Below is a small trained network, with its code and all its weights. Each question gives an input and a class and asks what happens when units are switched off, that is, made to give their printed mean instead of their output.

import numpy as np


def w(rows, s, z=0):
    codes = np.array(rows[::2]) - 128.0
    scale = np.full(codes.shape[1], s)
    scale[-1] = z or s
    return codes * scale


def f(y):
    return np.maximum(y, 0)


def log_softmax(a):
    a = a - a.max(-1, keepdims=True)
    return a - np.log(np.exp(a).sum(-1, keepdims=True))


def net(x, mask):
    res = np.array(x, float).reshape(1, 3) / 4 @ E
    y = f(res @ A[0][:, :-1].T + A[0][:, -1])
    res = res + np.where(mask, y, B[0][:, -1]) @ B[0][:, :-1]
    return log_softmax(res[-1] @ U[:, :-1].T + U[:, -1])


A, B = {}, {}
E = w([
[138,54,127,51,216],'x0',
[167,163,1,113,179],'x1',
[191,23,73,199,81],'x2',
],0.0068)
A[0] = w([
[134,111,85,157,94,205],'neuron 0',
[103,175,193,138,96,135],'neuron 1',
[105,155,152,121,110,148],'neuron 2',
[177,4,81,173,91,198],'neuron 3',
[124,216,144,149,100,236],'neuron 4',
[126,156,188,141,69,179],'neuron 5',
[115,118,123,126,115,107],'neuron 6',
[130,138,95,136,152,108],'neuron 7',
[125,103,148,130,142,146],'neuron 8',
[133,89,141,142,132,213],'neuron 9',
[143,136,81,195,66,205],'neuron 10',
[125,184,77,71,200,190],'neuron 11',
[107,73,208,100,121,251],'neuron 12',
[118,84,157,84,152,166],'neuron 13',
[122,114,121,83,189,250],'neuron 14',
[127,181,98,149,109,130],'neuron 15',
[139,172,78,99,190,165],'neuron 16',
],0.013,0.0029)
B[0] = w([
[159,113,90,141,78,179],'neuron 0',
[48,186,151,126,125,174],'neuron 1',
[90,161,131,130,134,154],'neuron 2',
[43,41,68,209,92,247],'neuron 3',
[123,237,116,128,85,187],'neuron 4',
[55,162,156,129,108,178],'neuron 5',
[120,124,123,127,134,131],'neuron 6',
[148,159,122,170,147,151],'neuron 7',
[138,115,162,129,113,148],'neuron 8',
[103,92,156,131,123,166],'neuron 9',
[194,120,111,93,39,199],'neuron 10',
[133,162,85,108,242,211],'neuron 11',
[131,124,252,150,122,200],'neuron 12',
[168,93,191,134,135,176],'neuron 13',
[159,115,149,148,210,197],'neuron 14',
[178,163,135,102,90,162],'neuron 15',
[147,154,88,122,220,193],'neuron 16',
],0.025,0.011)
U = w([
[189,149,90,122,39,74],'0',
[152,132,117,106,150,48],'1',
[211,198,89,94,118,1],'2',
[130,89,75,183,167,71],'3',
[57,28,107,167,52,138],'4',
[170,175,109,99,253,216],'5',
[163,63,247,150,175,168],'6',
[17,247,142,117,85,200],'7',
],0.0057,0.0015)

Each question gives the input, the list of numbers given to net, and the class t.
The units are the neurons (one row each of A and B). Each row of codes is followed by its name. A weight is (code - 128) times the scale printed after its matrix; where a second scale follows, it is the last column's (A, B and U).
mask holds one flag per neuron, in row order. A switched-off neuron (its flag False) gives its mean, the last column of its row in B, instead of its output. The means were averaged over made-up inputs and are rounded, as every weight is.
A unit's drop is (log p(t) with every unit on - log p(t) with that unit switched off) / (log p(t) with every unit on - log p(t) with every unit switched off).
The circuit of an input: a set's keep is (log p(t) with only the set's units on - log p(t) with every unit switched off) / (log p(t) with every unit on - log p(t) with every unit switched off). Starting from the 12 units with the biggest drops (on a tie, the unit counted first), units are removed one at a time, each time the one whose removal leaves the highest keep (on an exact tie, the one counted first), for as long as the keep stays at least 0.8.
units of the circuit, in order: the units of the circuit, biggest drop first
unit that matters most: the unit with the biggest drop
top k neurons: the k neurons with the biggest drops, biggest first
drop when u is switched off: that unit's drop, to one decimal
input [8,-2,-4], class 6: units of the circuit, in order => [neuron 12]
input [0,8,2], class 5: top 2 neurons => [neuron 11; neuron 16]
input [-8,6,7], class 0: top 2 neurons => [neuron 10; neuron 15]
input [0,-8,-1], class 7: top 2 neurons => [neuron 1; neuron 5]
input [7,-1,-3], class 6: top 2 neurons => [neuron 12; neuron 13]
input [2,0,1], class 6: units of the circuit, in order => [neuron 3; neuron 4; neuron 11]
input [-8,-2,4], class 0: top 2 neurons => [neuron 10; neuron 0]
input [-7,4,5], class 0: top 2 neurons => [neuron 10; neuron 15]
input [-4,8,0], class 2: top 2 neurons => [neuron 10; neuron 15]
input [4,-2,-6], class 5: top 2 neurons => [neuron 11; neuron 3]
input [3,8,7], class 4: top 2 neurons => [neuron 3; neuron 10]
input [6,-1,-4], class 5: top 3 neurons => [neuron 11; neuron 3; neuron 16]
input [8,-4,-7], class 6: top 2 neurons => [neuron 12; neuron 13]
input [-4,1,1], class 0: unit that matters most => neuron 10
input [8,-4,-2], class 6: drop when neuron 13 is switched off => 0.0
input [8,-5,-6], class 6: drop when neuron 12 is switched off => 0.1
input [-6,7,2], class 0: drop when neuron 10 is switched off => 0.2
